nogfovu: [-5  2 -3  0  2  0  0 -1  9  3  7  2  5  2  1 -6  5 -4  0 -3 -1]
zelsepet: [ 43 -23  12  -6  36   6 -33 -10  41  24 -48 -25  35  17 -18 -29  21  18
  -6  35  42]
resapob: [  1  -2  -5  -4 -11 -12   7  -1   8   1  -2   1  -4  -4   3  -3   0  14
  -6  -5  -8]
reptud: [ -3   1  11  -7  -7   5  -1   7  -4 -10 -13   9 -17   0   6   6 -11  -8
  12   9   3]
tezezub: [  8   5  21  -5   5 -13   2   2 -10   1  11  -6   3  -2   0  -8  -5   0
  12  -5   2]
risevvorit: [ -4  -6  12   8  -8 -13  -7  21  21   0  -7  -4  -6  11   1  -5   0  16
 -20  -4  -2]
gelodibin: [  5   0 -17  -8  18   0  30 -15   8   2  44 -38  -4 -14 -21  -7  31  -8
  -7  27  -4]
nolizade: [  3 -10 -29 -36 -29  37 -24 -41  18  -1  14  10 -19 -15   9  -7  18  21
 -26  -4 -24]
[-10  -6 -21  -3 -41 -51  16  -3   9   1  -8  -1  -1 -24   4 -18  17  43
 -24 -22 -27]	resapob
zelsepet: [ 43 -18   9  -6  30   9 -29 -10  36  24 -45 -22  28  15 -17 -23  11  13
  -1  37  39]
mutuvtono: [  4  31  17  -7  -1  20   8  16  24   7  -7  22   6  18   5   6  20  -8
   3  13 -12]
[ -3  -4   1   8  -9 -19   3   5  -5  11  18   7 -18  11 -24  -6  22 -10
  25  -8   3]	nogfovu
[ 37 -20  10  -6  32  13 -27  -9  40  22 -46 -21  30  18 -18 -26  15  12
  -4  28  36]	zelsepet
[ -7   4  15 -11 -11  11   7   9  -5 -16 -14  18 -11  -7  12  14 -10 -13
  16  15   0]	reptud
[ -8   8  -8  -5  14  24  17 -14 -15   2   7  -1   1  -5   2   3  -2 -27
  19  -1   1]	risevvorit
[-12   1   4   7  -1 -15   7   2   7  17  19   8 -11  10 -27 -11  19 -14
  22 -12  -3]	nogfovu
[-47  24 -14   8 -41 -12  37  11 -50 -28  50  25 -33 -18  26  28 -20 -16
   3 -43 -42]	zelsepet
[-26  -3  -4   7   4  16  -6   2 -28   1   5  19  12  11  -5  -2  -7 -16
 -14  -6  -8]	risevvorit
[ -8  -2  -6   2 -21 -21   3   4   1  -1  -7  -2   5 -14   4  -5   7  19
  -7  -7  -9]	resapob
tazvafi: [-10  17   1  16  -2  18 -20  37   4  26 -33 -19  13 -18 -23 -18 -20   3
  21 -10  12]
[  1  -9 -17 -23 -23  30 -13 -23  15   2   9   7  -8 -14  13  -5  17  16
 -14  -4 -16]	nolizade
[  8 -20 -10  -3  -9  -4 -18  10 -17   7  11  35  14   6   2   0 -10   8
 -23   1 -29]	risevvorit
nogfovu: [-22  13   2 -13   9 -17   2 -27  33   5  18  14  23  -5  -1 -35   9 -24
  -6 -19 -17]

zazo-vulon: [  4  17  16 -15  27  19  -2  24 -18  11  20   3 -30  -1   5 -13  11  -1
  -1   7  -4]
pazu-pomem: [ 13  23  -5 -37  19 -21  17 -16 -13  -9   4 -13  -2 -12 -15 -24   0 -15
   8  -1  21]
[  4   1   0 -35 -11  -9 -22  -2  -4  13  -4 -14   1  -4  -2  -6  15 -11
  -7   9 -14]	pazu-pomem
fara-benut: [  0   7   1  17  -5  -3   8  15 -17 -12  10   8   7   7  -4   8  22  19
  15 -18 -18]
lovu-datos: [ 11   0   3  -8   6  -7   2  -5  -6   1  10 -18  -2   3   6  13 -18   0
  13  -4  -3]
birun-peb: [ 16 -23 -18  -8   4  -4   1 -20   6  20  -9 -12   4 -22   1 -12   3  12
   2 -18  -4]
kam-nutu: [ -5 -19  19   7 -41 -12 -20  13 -24  10  12  -3  14  -6  26   5 -24   3
 -12   8 -39]
[ 10  12   1   6 -10  20 -13  18  -4   0   0  -3   4  11  -2   5   4   7
 -21  -5 -14]	fara-benut
bobe-feb: [  9  18   4  15  17 -23 -27  14 -19   4 -10 -11   2   1  11  24  -6   7
   2   5  18]
bobe-feb: [ -6  -6 -11  27  17  -8 -24  18 -17 -19  10  -6 -24   7  19  15  -4  12
  -7  11  14]
zap-duleg: [  0 -16 -23  23 -14  -8 -10  11  29  27 -37   3  -8  11 -23  10  -4   7
  -8 -26  39]
zazo-vulon: [  3  -7   1 -19  38  -6  -9 -22  29 -10   1  22  -5   5 -14   0  -6 -19
  -2  12  -4]
[-10   6 -18  39  20  21 -10  10  12   4 -13  21  29 -20  16   5  29  19
  11 -10  11]	pazu-pomem
ruru-zudu: [ 12  -9 -13  -9  -3   9   2  21 -12  25  -8  -7   6 -17  20  37  21 -10
  -1 -17   1]
[ 11 -24  -4 -16  -6 -21   5  20  -7 -22 -45  32  11  -9 -10 -13  60   6
 -17  17 -34]	lovu-datos
kam-nutu: [  9   9 -16   6 -11  -7 -19  -2  19 -30  10  24  16 -15  10  -1  27  17
  24 -15  32]
fara-benut: [-27   0  13 -23  11  13  17 -14  -9  -3  -3   3 -31   1 -13  -1   4  -8
  13   7  -6]
[ -8  16   7   3  -3   5   9   1   4   1   1  12  -3  20  -6  14  -7 -12
   1  15   0]	birun-peb
vobe-poseb: [ 12   3  14  -5 -18 -12  19 -33 -10 -32  16  13  25  16   2 -18   8   6
 -21   1 -10]
[  5 -18 -18   9  -4   3   4  18   8  -3   7 -33  -3  -9 -21  15  -9 -26
  30  -4  -3]	kam-nutu
[-16 -21  -2  20  -2  -1   4  -2  -1   8   4   8 -10   4  13 -12  -1  13
 -11   9  -3]	bobe-feb
[  7   0  11 -15   6  -7  -6  -6  -2  -1   1  -5 -15   8  12   1   1  -2
 -12   3   2]	zazo-vulon
[-13 -31 -14   6 -29  12  14 -18   4  -5   0  20  -9  12  -6 -22  -7  28
 -26 -19 -10]	bobe-feb
[ -6 -23 -14 -25   1  43   6  31  24 -12  31 -34  -4 -22 -32  11   2 -18
  42   1  19]	kam-nutu
vobe-poseb: [ -3 -22  -6  -5  41  -4  -5  18   1  20 -20  15   7 -12  11   9   5 -29
   3  20 -25]
[-29 -33  12   4  -4  23  -8 -26  -9  -3 -37  15  -7  13   6 -24  18 -10
 -35  -5  14]	lovu-datos
[  1  -6  23  -6  15 -30   2  -4  19 -29   2 -13  -8 -11 -21 -22  -7 -17
 -14   8  -2]	ruru-zudu
pazu-pomem: [  9 -22  22   6 -34  -2   2   3 -12  -1 -28  -8 -29  40  -6  -8 -11  28
  10 -36   3]
[ -7  -5 -12  12   5   9 -20 -14  13  -9 -13  10  -4  -3  19  19  19  -2
  19  21  13]	kam-nutu
[-23  16   0  -3  -7   4  -1   6  -7  -3  16  14  -4   5  -5  -4   1 -21
 -20  12  12]	birun-peb
ruru-zudu: [-18  10 -27   7 -24  24 -18   6  -7  -3  10 -10   4  -1  33   5 -14  20
  32   3  -3]
[ -3  12 -16  -2   3   1 -27   8   8  -6  28  -1  20 -37  11  10   3  -8
 -24  37 -15]	pazu-pomem
[ 18 -23  -5 -12  12 -14   2 -19  -2  12 -14  -8 -10  -3  -1 -18  13  21
  19  -6 -13]	birun-peb
[ -6 -27 -11  18  -9   7   1  13 -19 -16 -27  15   0  29   1  -6 -37   2
 -19 -18   0]	pazu-pomem
[ 14  -7 -32  16   2  11 -13 -36  20   6 -19   4  -2  15 -12  -8  28   2
  -8   5   1]	vobe-poseb
[ -1 -13 -21  30  -5  29 -29   5  -2 -10  -6  22  -2   2  18  -7 -17  35
 -29 -23  10]	pazu-pomem
[ 14  -3   2   5   3  -4   2  -8   0  16  -3 -13 -17 -17  10  -8  -1   2
   1   2  -3]	birun-peb
[  8  10  15 -17  22  -1  13   6  -2   8  11   4   2 -15 -21 -30   3   6
 -16 -23  13]	kam-nutu
[-13  -3   7  14 -13  14 -17  23   9  -4 -14   7   0  17   0  19 -16   2
 -17   0  -6]	pazu-pomem
[-12  -5   2 -12 -15  -4  -1 -13  19  -4 -16   5 -11 -14  -8 -17  -7 -49
 -20  37  16]	fara-benut
[  6  -1   1  18 -16   1   0   1   2   0 -15   4  -1  19   9  10 -27  14
 -14  -2 -15]	pazu-pomem
[ 12   4 -15  -3 -12   3  -3  -6  -3  20   3  38  14  10   6   5   9  19
 -17   8 -18]	ruru-zudu
zap-duleg: [ -9   3 -11   8  -5  -9  21  11   4  15   3  -8   4   0 -14  19   1 -26
   5   7  -2]
[-41 -56 -14  13 -32  12  29  -8   5   1   1  25 -11   9  -1 -24   6  20
 -14 -19 -24]	bobe-feb
[ 10 -14   3   1 -13 -12  40  -7  -7  -3  15  14   7  13  -7 -15  28   4
  38 -14 -35]	fara-benut
[ -5   8 -22  22   4  -8  -9 -52   9  -6  14  49 -20   9   9  11 -12  31
  18  -1 -14]	ruru-zudu
[ 28 -11  12 -25  -8 -18  -7  -8 -13   4  -8  -4 -22   9  -4 -13 -14  -2
 -14 -11  -4]	pazu-pomem
[ -4   3   2   9  29  -3 -20   5  25   8   1 -21  -3 -11   0   5 -34   6
  -9   8  20]	fara-benut
[ -4   6   1  29  16  19 -25  15  -7 -21 -20  30  11 -19 -35   4   3 -16
  19  -9 -33]	zazo-vulon
lovu-datos: [ 13  -2   5   9  -3 -15   3  17  -7  -9   7   1  -5  -6   6  22   5  -7
  10   0  -2]
[ -9 -11   6  -2   7 -18 -19   5   7  12 -13   2  -2   0  -3 -11  20   2
  14  -3   9]	zap-duleg
[ -4 -11 -14  -2 -23  -4  15  -6   0 -12   3   7 -27 -12   9  -4   9 -17
 -28  -8   1]	fara-benut
[  0 -22  14  -4 -31  11  -4   9   0   4 -22 -16 -24  25   0   0   4   6
   6  -2  -9]	pazu-pomem
[ -9  36 -16 -12   4   8 -22  -5  32  45   1  19  -9   8 -14  17   3 -13
 -17 -53   6]	lovu-datos
[  5 -14   9  19   2   6  -3  -2  -2  12  15  -2 -10  20   0   1  -2  -4
 -10   7  10]	vobe-poseb
[ -3   9  -5  12 -11  -3  -5  -2   5 -14   1  -4   2 -11   3   6  -4 -11
 -27  -1  16]	fara-benut
[ 33 -28  -4  -6   1 -10   9 -20  -8  29 -29 -26  -9 -30  17 -28  -3  37
  29 -34  -9]	birun-peb
[ -8   0  10  10 -31  -9  30  26  -2 -12 -23   2   7  -2 -17 -22  -9  20
 -19  -4  -1]	zap-duleg
[ -9   5   9  17  10   9 -28 -15   7  35   6  -4  -1   7   4 -10  -1 -11
  -6   7  31]	vobe-poseb

dadi-pomi: [-28  17  -5  -3  34  -2  19  22  18  -6   1  -8  11  -2 -10  16   8  -2
 -50  53   4]
[ 21  -3  19 -12  21  14 -16 -19 -16   1  17  28  -1   1 -17  -7  24  -8
   7   4   9]	dadi-pomi
sunuf-zetuz: [  3 -14  -6  27   7  -1  -4  -6  -3   5  26   3  15  -3  15  -7   6  24
  -8 -17  -4]
lepap-zuv: [ -7 -46   1   5  34  29 -45  -9 -36  -4  -1  10  21   9  -4 -11 -23   6
 -34  10  18]
meza-tosiv: [-33   0  -3  26  31 -17  16 -19  -6   1  15  -8  -6   2  13  17  -4  26
  -7   5  -4]
[  1  -5  36  -2 -23  23  -7  35  13 -32   9  14  11  -4  -6   0  -5   3
 -21   5 -29]	meza-tosiv
pugu-dabu: [ 39 -28  22 -15  -1   8  -2 -18  15  -6  -8  11   0 -12 -14  15 -30  -9
 -11   1 -25]
[-44 -10 -53  26 -25  -5  22  35  14  24 -23  -8 -26 -43  20   5  -2 -15
  -3  21 -17]	dadi-pomi
pugu-dabu: [  2  -9   3  16   1  16  -5 -10  20 -29  -2   9  22 -18  -9  -6 -13  -3
  -8 -10   7]
[ 20  -5  13  -1 -10  -4  -4   9   1  -3  -6  -9 -12   7  36  17  -1 -29
  10  12   1]	sunuf-zetuz
kedu-nep: [ -2  28   7 -12   9  -9  14  10   0  11  11  -7  -7 -19  15  16   3   0
   5  36   0]
safif-fose: [ 19  -1 -30  -7  -9  11 -15   6   5 -14  11   0   0  -2  15   9   2   8
 -17  -9   3]
safif-fose: [ 13   3  -8  31  -4 -30   4  -3  -4  20  -2 -21  -2  20 -26 -19  -5  -4
  20   9  20]
[ 18 -18  -7  10  -9 -25  32   7 -20  -4  22 -26  -6   1 -12   5 -26 -15
 -11   4  17]	safif-fose
[ 23   7   9 -10 -12  -9  -5  -1 -24  17  -1  13 -20  -3  13  17  -4  -3
  -3  11 -33]	pugu-dabu
dafo-meso: [ 12   9 -29   1   8   3 -14 -30   5  -7  -7   9 -30  -3  20 -10   0   0
   2 -19   3]
bivin-gaf: [ 15   5  17   7  -4   2 -12  12  15  10 -17  -7  -4  10  -8   6 -10  26
  22   8 -38]
[ 16  -7  15   3   6  10  43  32  14 -12  10 -20  12  -9   7  -4 -16  -5
 -15  25  -9]	bivin-gaf
lepap-zuv: [-12 -61  -2  11  45  26 -57 -14 -49 -16  -9  10  24   8   5 -26 -34   3
 -45  11  26]
[-13  18   2  -6   5 -20  24  22  27 -22   8 -40  27  21   5  18 -18  22
 -40  23  -2]	dadi-pomi
[-17   7   0  14  -5 -15  22 -13  10  11 -23   7  14  15 -13   9  33 -18
  21   9  -1]	kedu-nep
sunuf-zetuz: [  3 -10 -11   9   1  17 -22 -28  49   2 -14   7 -14  10  12  37  -3  18
   0  -9  18]
[ 13  -9   2 -10   0  10 -10  10  13  -6 -15  -1 -12  -9  20  31 -13 -14
  35 -10  -2]	sunuf-zetuz
[-10  12  -4  -1  -8  -8  -1   1   6  -3  11  -6  -4  -7  -6   8   5   5
  10   6 -12]	lepap-zuv
bivin-gaf: [ -1   4  -9   1   2 -10  27  11  -7   8  -5  -7  19 -11  19  15  -5  -6
  -1  15  -9]
[ 26 -22 -18  22 -12 -14  12 -13 -13   5  10  -8  -8  -1  13   0  14  35
   2   7  -7]	sunuf-zetuz
[ -2  13  -7   7   6 -21  -3  -5   8  12   7  -5   8 -15   2  21  15   3
  -4  18  -5]	kedu-nep
[-17  17  -2  -1   5  27 -23 -22  16 -12  18  24  -6   5  11  20   7  17
 -15 -13 -42]	safif-fose
[ -2  -2  -3  -3  -7   3   3  -1  16  -3 -13  -2  -6  -2 -13  17  -9   2
   2  -6   3]	sunuf-zetuz
[-22  15  -4   2  14   9  13  -1   2   1   0  -5   3   9  -1  -7   6   1
   7 -15  22]	pugu-dabu
[ -7  -9   8 -20  15 -20   4 -26  21  21  12  10  -8   6  -1  28  15  26
  39 -36  -7]	bivin-gaf
[-14  -9 -14  19  -2  -6  -4 -10   9  28 -25  -7  23 -15   9   4  28  -4
 -13 -24  -3]	kedu-nep
[ 14   4 -14 -14 -27  -5   7   4 -12  -5  -7   0  -6   4 -19  -7  -9  15
  15  -1   4]	sunuf-zetuz
[  6  -7 -13  19  -2  14   0  -4   2  -3  31  11   6  -8  23   2  -9  13
  15  -7  11]	sunuf-zetuz
dadi-pomi: [-17   8 -13   7  12   2  20  23   9   4  -7   3   0 -10  -3   4   1  -5
 -18  33  -2]
meza-tosiv: [ 12   6 -22  -4   5  -1 -19 -12  -2  15  -8  16  -6   7 -19 -19   3 -16
  10   7  13]
[ 16  11  -5  11  15  -2  10   3   1   1 -12   7  11  10  12 -15   2  -5
 -10 -13  13]	lepap-zuv
dafo-meso: [  3  19  24  -2 -18 -13   3   4  13   8 -20 -19  16  13   0  -8   1  -7
  -2  15  -1]
[  2  -1  -9   5  -3   7  15  -3  -5  23  19   2 -20 -15 -19  -2   7   4
  -5  -6 -16]	dafo-meso
[-12 -14 -21  12 -15  -2  12   8   0   7 -14  -5 -16  -7  14  10 -10  -3
   8  -3  -3]	dadi-pomi
[-21 -10  -7   4  -1  -9  -2   1  22   5 -13  -1  13  -2   5   3  11  -1
  -2   0   7]	meza-tosiv
[-31   4 -28   6  17   5  14  28   0  15 -13  17 -15 -33  -8  11  10 -17
 -28  54  -5]	dadi-pomi
[ 52  28   0  23  29 -14  55  -3  -1  14 -35  16  24  25  11 -21  12  -3
 -12 -54  39]	lepap-zuv
[ 22 -20  -2 -16  10  32 -11  20  -2 -25   8  12 -23  16  -8 -24 -29   2
  -1 -24   0]	kedu-nep
[-38  -2 -34  12  15   1  16 -19  25  11  -7  -3   5   3   3  18  -7  19
   8   3  -2]	meza-tosiv
[-23  -5  43   3  -3  -4  11  42   2   0  -6  -4  48  21  -7  21  -9  -7
  -2  24  16]	dafo-meso
[  8   9  -7 -20  -5  15  30 -16   8  14   0 -38  21 -11 -20   1  -8   6
  -4   7 -18]	safif-fose
[ 21   7  19  -1  -3  15   2  23  17  -1   1  -9  11  30   0 -14 -26   2
  -6  17 -13]	bivin-gaf
[  0   2 -21  -3 -18  11 -16 -13  15  -1 -15  -8   1  13 -20  12   4  22
  -4  -2   3]	sunuf-zetuz
[ -3  -1 -10   3   3   9  -4   9  -3  20   1   5   7 -20  28 -12  -4   0
 -12 -25 -10]	kedu-nep
[-22  31   7 -13  -5   1  24  14 -16   6  -7  12 -22  18   5   5  -5  -4
  -2 -23  -5]	pugu-dabu
kedu-nep: [-16  -9  -8  14   0   8   8 -14   5  20 -30   9   8   6  19 -20  10   1
   6 -31   3]
[ -5 -20 -30  14  11  28  -1  -9 -13   3  31  24 -27 -36 -12   3  -1   6
  -1 -19  -7]	dafo-meso
[-13  -2  12 -18   6  -4  13  29 -13 -10 -13  -4   6   5  10  10  16  15
  -6   2 -16]	meza-tosiv
[-20  -4 -19  10 -23 -20  19  21  27  -5  -9 -33   5  -4  18  10 -21  10
  -2  -9 -10]	dadi-pomi
[-19 -14   3   6  13  22  14  21 -20   8  41  17  13 -15 -28  14  -7  10
   5  -2  -8]	dafo-meso
[  4 -14 -27  23   0 -36 -20  -1 -11  -1  -4  -1 -12  -2   8  24   1 -19
  32  35   6]	pugu-dabu
[-15  13  31   2  24   0   9 -11   8  -6  11  17 -12  -6  17  -4 -10 -27
   6  16   7]	sunuf-zetuz
[-13  -9  13   2   3  13   6  29 -12  -6  11   8  17   4 -12  15 -11   2
   1  12   6]	dafo-meso
[  8  17 -17 -15  12  -9  18  -4 -13   5   7   7   6  31  -4  -9   0 -23
   2   6  21]	bivin-gaf
[  6   3   1   1  -2 -14  -1   2   1 -12  11  -9  -1 -11 -19  13   4  -1
 -10  23  -3]	kedu-nep
[ -2  15  17 -15  30  -5   4   2   9 -11  11  -4  19  14 -20   9   5   3
 -32  35  10]	dadi-pomi
[-23   0   5 -10 -22  -1  -5  -1   7  -4  16 -11 -16 -12  -3  16   2   6
   6  18 -19]	lepap-zuv
